How the units are linked:
cp: τ>gm, κ>lz, ε>qh, φ>zh, ω>hq, δ>fz
dn: τ>ng, κ>fp, ε>mp, φ>., ω>sl, δ>rr
mp: τ>qd, κ>cg, ε>ll, φ>., ω>jq, δ>qg
sz: τ>rh, κ>rj, ε>fg, φ>., ω>rq, δ>jj
gg: τ>hq, κ>nm, ε>pr, φ>ll, ω>gm, δ>dc
nj: τ>dt, κ>tb, ε>lz, φ>nt, ω>mr, δ>qz
qd: τ>ns, κ>gn, ε>rj, φ>., ω>mp, δ>bq
mr: τ>nj, κ>bq, ε>jj, φ>gn, ω>jr, δ>gz
ft: τ>jn, κ>dc, ε>mz, φ>nm, ω>nl, δ>.
fz: τ>dm, κ>cj, ε>hs, φ>cp, ω>hj, δ>.
nt: τ>ms, κ>ns, ε>rh, φ>., ω>gn, δ>nj
qb: τ>fg, κ>dq, ε>fp, φ>., ω>tq, δ>rn
rd: τ>gs, κ>lb, ε>mr, φ>tg, ω>ld, δ>zz
rn: τ>mb, κ>pr, ε>ld, φ>qb, ω>zr, δ>mz
mq: τ>zz, κ>tt, ε>bs, φ>ld, ω>rp, δ>.
zz: τ>fl, κ>bc, ε>gz, φ>rd, ω>mq, δ>.
sl: τ>dn, κ>cf, ε>jq, φ>., ω>bn, δ>pb
pr: τ>rl, κ>rn, ε>rr, φ>dq, ω>zf, δ>qm
hq: τ>cp, κ>jj, ε>rl, φ>rj, ω>gg, δ>hj
fp: τ>tg, κ>dn, ε>cg, φ>., ω>cf, δ>ld
rh: τ>cr, κ>zh, ε>jh, φ>., ω>sz, δ>lz
qz: τ>rg, κ>qs, ε>cj, φ>nj, ω>gz, δ>.
gz: τ>qz, κ>ht, ε>jn, φ>mr, ω>bs, δ>.
jq: τ>mp, κ>ms, ε>gj, φ>., ω>ns, δ>qp
jz: τ>zd, κ>rg, ε>dm, φ>qp, ω>qs, δ>.
jn: τ>cj, κ>hj, ε>gp, φ>jj, ω>ft, δ>.
pq: τ>dq, κ>tq, ε>sl, φ>., ω>qq, δ>zf
ht: τ>qs, κ>gz, ε>hj, φ>bq, ω>zd, δ>.
tb: τ>qp, κ>nj, ε>cp, φ>ns, ω>bq, δ>qs
ns: τ>jq, κ>nt, ε>zh, φ>., ω>qd, δ>tb
fl: τ>rp, κ>cn, ε>qz, φ>gs, ω>zz, δ>.
pb: τ>rr, κ>dj, ε>qp, φ>sl, ω>tr, δ>dg
zf: τ>pr, κ>zr, ε>pb, φ>pq, ω>qh, δ>mn
hs: τ>mn, κ>zj, ε>cn, φ>qh, ω>bd, δ>.
gn: τ>nt, κ>qd, ε>sz, φ>., ω>cg, δ>mr
jr: τ>mr, κ>qg, ε>nm, φ>cg, ω>dt, δ>bs
lz: τ>cz, κ>cp, ε>fd, φ>rh, ω>jj, δ>cj
bn: τ>sl, κ>th, ε>ns, φ>., ω>ng, δ>tr
dt: τ>jr, κ>qp, ε>cz, φ>ms, ω>nj, δ>rg
qg: τ>bq, κ>jr, ε>gg, φ>mp, ω>qp, δ>zd
hj: τ>fz, κ>jn, ε>bd, φ>hq, ω>dc, δ>.
cj: τ>nl, κ>fz, ε>zj, φ>lz, ω>jn, δ>.
cr: τ>rq, κ>gj, ε>tq, φ>., ω>rh, δ>cz
ms: τ>cg, κ>jq, ε>cr, φ>., ω>nt, δ>dt
bc: τ>cn, κ>zz, ε>ht, φ>lb, ω>tt, δ>.
rj: τ>zh, κ>sz, ε>jb, φ>., ω>ll, δ>hq
qh: τ>zf, κ>fd, ε>tr, φ>qq, ω>rl, δ>hs
mz: τ>gp, κ>qm, ε>mq, φ>rn, ω>lg, δ>.
dm: τ>dc, κ>nl, ε>mn, φ>gm, ω>fz, δ>.
cg: τ>gn, κ>mp, ε>rq, φ>., ω>ms, δ>jr
gj: τ>ll, κ>cr, ε>pq, φ>., ω>zh, δ>gm
gm: τ>gg, κ>cz, ε>zf, φ>gj, ω>cp, δ>dm
qm: τ>bd, κ>mz, ε>tt, φ>pr, ω>mn, δ>.
gs: τ>dj, κ>tr, ε>nj, φ>th, ω>rd, δ>fl
qs: τ>jz, κ>qz, ε>fz, φ>tb, ω>ht, δ>.
bq: τ>tb, κ>mr, ε>hq, φ>qd, ω>qg, δ>ht
rl: τ>qh, κ>mb, ε>lb, φ>jb, ω>pr, δ>bd
rp: τ>mq, κ>dg, ε>rg, φ>dj, ω>fl, δ>.
lg: τ>mz, κ>mn, ε>rp, φ>zr, ω>zj, δ>.
tg: τ>th, κ>ng, ε>gn, φ>., ω>fp, δ>rd
rq: τ>sz, κ>ll, ε>qb, φ>., ω>cr, δ>nm
dj: τ>ld, κ>pb, ε>dt, φ>cf, ω>gs, δ>rp
rr: τ>lb, κ>ld, ε>qg, φ>dn, ω>pb, δ>tt
nl: τ>ft, κ>dm, ε>lg, φ>cz, ω>cj, δ>.
mn: τ>qm, κ>lg, ε>dg, φ>zf, ω>hs, δ>.
fd: τ>zr, κ>qh, ε>gs, φ>jh, ω>mb, δ>zj
mb: τ>fd, κ>rl, ε>rd, φ>fg, ω>rn, δ>gp
zh: τ>gj, κ>rh, ε>qq, φ>., ω>rj, δ>cp
ng: τ>bn, κ>tg, ε>qd, φ>., ω>dn, δ>lb
gp: τ>zj, κ>bd, ε>zz, φ>mb, ω>mz, δ>.
cz: τ>nm, κ>gm, ε>zr, φ>cr, ω>lz, δ>nl
cf: τ>fp, κ>sl, ε>ms, φ>., ω>th, δ>dj
zj: τ>lg, κ>hs, ε>fl, φ>fd, ω>gp, δ>.
th: τ>cf, κ>bn, ε>nt, φ>., ω>tg, δ>gs
rg: τ>bs, κ>jz, ε>nl, φ>dt, ω>qz, δ>.
ld: τ>rd, κ>rr, ε>jr, φ>fp, ω>dj, δ>mq
qp: τ>qg, κ>dt, ε>gm, φ>jq, ω>tb, δ>jz
zr: τ>rn, κ>zf, ε>dj, φ>tq, ω>fd, δ>lg
bs: τ>gz, κ>zd, ε>ft, φ>jr, ω>rg, δ>.
bd: τ>hs, κ>gp, ε>bc, φ>rl, ω>qm, δ>.
fg: τ>jh, κ>jb, ε>tg, φ>., ω>qb, δ>mb
ll: τ>rj, κ>rq, ε>dq, φ>., ω>gj, δ>gg
zd: τ>ht, κ>bs, ε>dc, φ>qg, ω>jz, δ>.
cn: τ>dg, κ>fl, ε>qs, φ>tr, ω>bc, δ>.
jh: τ>tq, κ>qq, ε>th, φ>., ω>fg, δ>fd
dc: τ>hj, κ>ft, ε>qm, φ>gg, ω>dm, δ>.
qq: τ>pq, κ>jh, ε>bn, φ>., ω>jb, δ>qh
nm: τ>jj, κ>gg, ε>rn, φ>rq, ω>cz, δ>ft
tq: τ>qb, κ>pq, ε>cf, φ>., ω>jh, δ>zr
dq: τ>jb, κ>qb, ε>dn, φ>., ω>pq, δ>pr
jb: τ>qq, κ>fg, ε>ng, φ>., ω>dq, δ>rl
tt: τ>bc, κ>mq, ε>zd, φ>rr, ω>dg, δ>.
lb: τ>tr, κ>rd, ε>bq, φ>ng, ω>rr, δ>bc
tr: τ>pb, κ>gs, ε>tb, φ>bn, ω>lb, δ>cn
jj: τ>lz, κ>hq, ε>mb, φ>sz, ω>nm, δ>jn
dg: τ>tt, κ>rp, ε>jz, φ>pb, ω>cn, δ>.

The rows follow the links: the fewer symbols apart two units are, the more alike their rows tend to be.

Each row is also shifted at random along 4 hidden directions that mean nothing.

The rows of 90 units, shuffled:
Each row stands for one unit.
r1: [ 101    4   83   65   62   78  -59  -12   94   53    5   26  127  -35 -124   56   63   18 -103 -165  -22  -60   -5  131   50  -13  -58]
r2: [ 114   36  -56  -14 -124   46  -14   36  -23  -29  -35 -120  -41 -106  -56   -8   27  -26   11   15  -29  105  -67  -84  -90  -46   17]
r3: [ -38   21   -2  -54  -16   -4  -40  127   32   66   35  -88   81 -130   47  -24   52   14  -72   -3   28  132  -51  -95  -61  -14    1]
r4: [-204   -9   58   75   48   37   37  -92   67   31   75   96   85   62   -4    9  -27   93  117 -107   35  -63   45   88  -19   80   73]
r5: [  63   -8  -11  -88  -53  -54  -23   68  -69  -66  -80  -19  -90  -74   50  -65  -26  -86  -52  161   15   72   27  -60   32  -28  -17]
r6: [-189   50   13   25  144  -51 -105   69    6   89   10  -46  108  -66   51   75   21  -10   -2   -6  134   51   57   54   35    2   83]
r7: [-101   68   18  -40  -58    4  -36   72  -94  -12 -104  -92  -35 -106   87  -23  -33  -74   24  112  123  101   80    6   43  -33  114]
r8: [ -60  -31  -28  -44  174  -40  -16  -12   81   34  139  -20    9  -16   40   40   13   67 -132   20  -24  118    2  -91   57  -23 -109]
r9: [  48  -66  -24  -17  -27    3   27    2  112  -42 -132   52   -7  -73  -30  -85  114 -157 -113  141  -51   38   92   18  127  -59 -176]
r10: [-150    8   83  -87  109  -24  -71   -2   65   26   23   86   77  -98   86  -14  -43   16 -109   53   26  119   29  -15    9    8  -23]
r11: [-103   60   29  -79   13  -80  -54   26  -32   44   35   12  111  -58   79   10   29   34   -1   -3    3   66  -39 -111  -66   -6   54]
r12: [ 116   -1    5   27 -123   24   44  145   46   50 -114   35  -72    0  -25  -12  -53 -162  -22  137  114  -70  -67  -37 -144  -20  -32]
r13: [-246  -20  -25  -38   24  -28   37   69   60   52   41   38   99  -80   75  -62   25   -2   28   75   78  106   11  -77  -62   15   55]
r14: [  14   88   83   45  -24  -15  -66    5  -11   64  -18    1  124  -53  -55   80   25  -11   22  -60   69  -34  -50   28  -50   -7   52]
r15: [  -7  -46  -30   12 -106   -7  109  103  -12  -48  -96  -27   22  -49  -55  -53  105 -103   -2   98   45  -27   70   -8  102  -41   -5]
r16: [  29  -41    4   32  -46    1   65   41    8   13   30   89  -31   92    0  -40  -31   -2  101    6   39 -106 -102  -54 -172   71   33]
r17: [ 188  -44  -49   29  -89   43  112   69  -73  -85  -46  -51  -96  -43 -156  -23   23    6  -26   13   13  -45    6  -15   36  -14  -39]
r18: [  44  -37    5   -4   44  -12    0   64   35   24  -53  115  112 -115 -100   -5   39   14  -10   11   79   15  -15   49  -79   16    4]
r19: [  87 -119  -35  -31  -26  -39   84  -94  -37  -89   90  137 -116  219   28 -126  -27   76   70  -19 -202 -147  -29  -42    8   60  -49]
r20: [ -65   42  -67   77   46  -18 -155    8 -112   18  -73  -98  -30  -11   61   17   15  -59   76  -16   50   30   34  129   34    6  143]
r21: [ -95   11   -2  -48  -86  -54  -18   98   55   82  -24  -15  110  -83   59   -4   79  -62  -29   72   44   40  -38 -123  -93  -53  -11]
r22: [ 103   38  -56   37 -127   52   93  300  -51   27  -69 -127  -31 -170 -103  -27   -2  -79  -14   63  228   -4  -74  -76 -147  -11  112]
r23: [ -13  -26   -7   46  -49   36  104  -85    3  -51  -13   45  -32   94  -41  -25   25   25  136  -26  -34  -80   13   59   27   35   23]
r24: [  62    2 -117  -55   24 -114  -17   -3  -68  -54  -31  -56  -81  -12   19    9   42  -15  -44  131  -59   55  -12 -126   64  -53  -69]
r25: [  94  -22  -10  -14  -39  -20   25   38 -145  -74  -51   14  -35   51   -8  -70   29    9   90  -21  -25 -111   30   42   62   38   99]
r26: [ 167    1   53   14  -12  -28  -83   -7    6   32  -47   69   84   -4  -57   44   48  -41    9  -70  -26  -95 -104   56  -79   12  -10]
r27: [ 142  -51 -101   34  -28  -65   68 -108    0  -64   15   29 -157  173  -30   21  -37    4   49   73 -113  -83  -62 -102  -18  -18 -144]
r28: [   3  -11  -74   55   13  -55   49   57  121   39  -69    1   26  -39  -26   72   45  -79  -68  133   81   32  -36 -122  -45  -62 -127]
r29: [ 163  -60  -28   40  108   -5  -15  -38   80   22   58   26  -53   41  -46   60   -6   42 -113  -24  -40  -52  -65   13  -29   10 -135]
r30: [  17   69  -33   -4   50  -59   38   40   21   16   -6  -43   43  -61  -50  144   -8   12  -48   94  143    2    3  -95  -13  -54  -54]
r31: [ -44  -45  -16   73  113  -46  -15   24  112   80  -11   15   81   60  -13   76   77  -96  -52   14   46  -88   63   75   97    4  -75]
r32: [ -74   20   69  116  -42   31  -58   -1   69   98  -73   19  144    6  -40   50   65  -90   53 -110   72  -84   -8  133  -53   -6   37]
r33: [  15   37  -45   70   63   26   -6   41   15   35   47  -71  -20   -1  -28   90  -28   35  -53  -30   98   -2  -15   -8  -15  -21    1]
r34: [ -39   11  -43  -15 -123  -23  135  257  -18   26  -74  -49   36  -96  -10  -53   58 -121  -14  150  193  -21    8 -150  -50  -60   29]
r35: [ 158  -87   65   40   75  -14  -32   33  -42   35  -27  137   68  133  -62  -59   33  -20   -1 -131  -23 -268    1  182   73  103   53]
r36: [  78  -52  -33   44  -28   30  -70   -6  -32  -17 -176   69   38 -117  -84  -49   84  -66   97  -10  -16   17    7  177  -38   35   93]
r37: [-125   14   82  -16   90   -6   60  -43   14  -23   57   98   96  -24  -47   49  -12  105   31  -58   65   -3   26   22    2   44   46]
r38: [ -85    2  -25  -58    4   -4   26  128  -22   20   91   -4   -5  -94   65  -71  -37   79  -16    4   53   92  -57  -91 -102   46   80]
r39: [  11  -61   31  -25   -8  -17   14   79  110   40  -47   80   10   32   24  -48   -5 -114  -75   95    6  -31   35  -14   21   -7  -85]
r40: [  -9   69   16  -25  -66  -23   33  -61  -51  -40  -82  -83   68 -146  -48   80   72   11   28    6   16   87   35  -33   70  -84   -5]
r41: [ 103  -65   -7   70  -31   97  -68   92  -61   14  -92  -21  -27   -7  -86 -125   76  -73   14 -127  -23  -87   31  232   31   59  137]
r42: [-106   38  127  -32  125   15   21 -128   74  -15   57   96   82  -12    7  102 -112   84  -66  -30   39   26   74   57   85   12  -71]
r43: [  48   -7   35  -85  -57  -37  126   70   12   -2   38   39  -71  109   46   12  -82  -50  -66  115   42 -128   15 -135   32   -4  -81]
r44: [  64   14  100   33   51  108  -10   30   71   34  -11    8    3  -33  -81   35  -62  -16 -106  -50   61  -19   22  111   24   35  -33]
r45: [  22   11   69  -21   41   12  -48   47   92   50 -110   72  106 -180  -48   10   -1  -89  -91  103  117   99    9   60  -20  -19  -39]
r46: [   2  -14  121  -82  123  -41    7  -56   22   -4   68  145   48   71   38   23  -62   49 -114  -16  -45  -90   79   19  147   29  -97]
r47: [  65   11   22   29  -97  -31  -14   76  -25   56    3  -13   46  137   33  -27   20 -104   35  -57    9 -204  -54   15  -37   34   51]
r48: [  95   -6   51    4    2   90   22  -82    8  -56   25   -1  -98    4  -59   16  -56   17  -47  -59  -63   -8   80   84   96  -12  -74]
r49: [ 144  -77  -33   30   93   16  -31  -84    6  -39   46  -24  -63   88  -49    9   69   35 -115  -64 -140  -65   80   76  201  -27 -118]
r50: [  -3   22   33    1   21   66 -124   98  -27   71   21   -9  -98   26   87  -74 -133  -29  -13  -41   34  -22  -74   69 -119   94  128]
r51: [ -30  -37  -81   39  127   30   -7  -51  134  -14  -57  -73   67 -225 -125   59  141   -7 -165   93  -10  255   84   -3  169 -129 -168]
r52: [  41   34  -23  -89  -72  -82   51   21  -72  -48  -29  -73   54  -95  -17   13   84   16  -43   75  -25   60   56 -152  125 -102  -54]
r53: [ -19  -52  -36    8   17   62  -73   13   -9  -21   24    2  -21  -51   -2 -118   42   38   29  -75  -67   72   -8  110  -22   40  118]
r54: [ 145  -47   -9  -17 -106    2   46   34  -36  -25  -89   -5  -99  120    3  -48   -5 -144  -22   86  -30 -155   62   38   68  -17  -54]
r55: [ -67   12   85  -37   53   67  -18  105   42   53   30  -28   27  -77   17    2  -36  -25 -133    0   69   58   51   42   54    5   -6]
r56: [-136  -12  -76    8   80  -10  -92   39   36    9  -10 -153    3 -162   35   -5   89    2  -67   70   -3  254   42  -23   69  -49   -7]
r57: [ -36  -56  -93   52   45  -47  -42  -49    5    4  -32  -11  -36   96   39  -23   48  -50   34   29  -98  -19   22    7   37  -11  -55]
r58: [-111  -23  -68  -47   20  -73  133  -89   -6  -45  106  -55  -70   69   44   60    5   66   -7  109  -42   48   92 -200  147  -85 -108]
r59: [  59   36   15  -42  -62   13  -45  -45  -64  -82  -83   14  -96  -16   15   -3  -86  -33   57   82  -10   46   -9   22  -87    4   23]
r60: [ -79   64  -40   56   54  -25  -23 -159  -80  -52   28  -45  -49   93    0   96  -48   73  118  -35  -17   14   29   62   29   -8   80]
r61: [ -35   34   71   33   45  -10 -134   44  -18   92  -55    9  181  -11   18   22   67  -55    3 -157   16  -72   11  146   16   22  111]
r62: [ -63    0  -76   26   -2  -63  -23  139   49  107  -48  -67    6  -31   71   14   44 -117   -5  134  121   35  -20  -89  -93  -34   31]
r63: [   1   32  -34  -79  -52  -82  -57  -23  -70  -17  -30  -28   19  -56   46  -14   56   13   21   18  -84   74  -34  -76    5  -35    4]
r64: [   5  -48   25   44  -51   14  -38 -128   -8  -14    3   20   24  181   35  -29   42  -12   91 -135 -151 -162   55   94  102   28   -2]
r65: [ 212   33  -92   74  -76   48    4   87  -60  -34 -104 -162 -134  -20 -100   40   23  -78  -24   47   56  -14  -20    0   12  -57  -13]
r66: [-294   10   96   70   62   66  -43 -289  121    6   32   56  171   25    0   83   53   83  107 -181 -112   56   95  178  125  -10  -17]
r67: [ -91   24   97   26   16   41   65  -10  129   30  -33   42   79  -33  -34   63  -37  -64  -58   77  114   15   70   31   25  -23  -72]
r68: [-117   95   35   95  -35  118 -150  -70  -35   27  -15 -131   51  -69  -13   43  -13   16  128 -203    1   77  -10  202  -81   29  200]
r69: [-129   25    9   -9  166  -83  -23 -142   47   10  108   62   35   -8   19   98  -43  153  -19   15    3   85   -2  -63  -14  -19  -82]
r70: [ 127   17   -4   26  -94   99 -102  157 -118   17 -135 -116 -154    4   19  -85  -34 -161  -10    6   61  -32   16  137  -31   13  130]
r71: [ -32   23  -86   43  -66  -56  124  -32    8  -57  -69  -97  -38   -2  -53   85   46  -43   17  109   65   41   56 -114   62  -89 -102]
r72: [ -12   93  -21   29 -113    6 -132   11 -102    5 -111  -89   14  -90   11  -14   14  -61  144  -38   12   78  -67   30 -150  -15  161]
r73: [ -99    8   16   89   74   -4   -5  -42   78   56    1   -7   35   67   -5   88  -18  -13   27  -13   86  -66   26   44   -3  -20  -12]
r74: [-144  -16   12  -26   -7   20   59 -141  103  -71  -16   55  -17  -17   20    6  -11  -18    3   76  -41  132   67    0   43  -35  -99]
r75: [-145    1   -8  -50   46   22   88  153   29   -1   44  -59  108 -208   -1  -15   63   61  -98   44  152  148   53  -77   43  -31   28]
r76: [  46  -23   14  -63   25   44  -22  -28  -27  -54   64   16 -121   37   65  -66  -47   41  -66   -4 -106   55   30  -25   49   23  -46]
r77: [  78   30  -59   12   66 -112 -101   93  -88   69   10   -3  -51   89   82    5  -53   -8   -5   47   36  -99  -89  -54 -103   49   45]
r78: [ 221  -51   17  105  -67   87  -17  -29   13  -36 -157   56  -95  157 -104  -33   -3 -161   32  -19  -53 -211   26  224   56   42  -26]
r79: [-106  -21  -30   33  -62   -4  -54   36   63   22 -120  -48  106 -133   39  -53  159 -128   21   25  -24  114   32   29   16  -79   -1]
r80: [   7   18    2   47  -19  107  -70   59   45   15 -122  -54  -35 -180  -66  -24  -20 -101  -54   58   55  168   23  123  -44  -10   30]
r81: [ -12   47   63   42   -4   55  -74  -95  -65  -41  -65   13  -60   25    2   21  -77  -23   93  -33    4  -12   40  174   19   26  107]
r82: [  84  -67   40   66  209   -7  -31  -48   63   60  110   29  -16  151  -35   46    7   66 -135  -90  -92 -126   49   91  155   37 -106]
r83: [ 172  -99  -22  -37    7  -44   -9  160   -8   19  -90   91   50  -70  -54  -85   84  -75  -55   49   31 -115  -56    7  -29   18  -13]
r84: [  77   14  -48   21  -67   27   76   82  -24  -72 -155  -30   67 -194 -146    4  115  -55    3   84  113   27   52   13   75  -77   54]
r85: [   3   17   68  -22   35   17  -34   -8   10   35  115  -13   97    6   -4   21   20   63 -102 -141  -43  -63  -17   -4   47    1  -22]
r86: [ -41   12   54  -49   63   -1   27  -80   91   26  104   17   92  -90  -34   37   10  123  -91  -46  -31  113  -42 -121  -12  -42  -83]
r87: [ -53   26  -16  -75  -61    1   63   28    2  -44   10 -127   68 -178  -36    0  118   19 -112   18  -15  160   73  -95  162 -115  -67]
r88: [  14   68 -102   -5  -46  -69  -29    6  -91  -37  -56 -109 -109  -90   13   51  -42   -7   74  141   57   88  -64 -127  -90  -53   29]
r89: [  47   45  -81  -68 -127   -9  -34   88 -125  -21   42 -143  -80  -32   82  -62  -24   52   22   20  -44   98  -74 -162  -97  -16   81]
r90: [-107    3  -40 -107   -6  -66   38  -18 -112  -86   82   46  -30  -38   87  -74    5  119   81   41  -55   98   -7 -107   13   41   72]

Some units, each with its row:
hs r66
ms r38
gp r73
tt r54
rl r60
zd r9
cf r75
fg r33
rg r13
dq r48
dg r15
mr r77
bd r71
sl r41
rj r51
hj r27
jh r1
lb r20
qg r5
qm r78
qp r90
rh r86
ft r12
jq r53
dj r35
qs r79
sz r29

Row, symbols taken left to right, then the row they reach:
r21 τ τ: r39
r11 ω φ κ: r56
r14 ω φ κ: r65
r46 κ τ φ τ: r87
r47 ω ω ε φ: r10
r30 κ ε ω: r7
r22 δ ω κ φ: r68
r26 ε κ: r40
r44 δ τ τ ε: r61
r63 τ ε τ ε: r81
r8 δ ω ε: r45
r76 δ κ κ ω ε: r36
r17 κ τ ω ω ε: r85
r55 ω ε κ κ δ: r83
r18 ω ε κ κ δ: r32
r28 τ κ ω ω: r74
r62 ω τ κ: r57

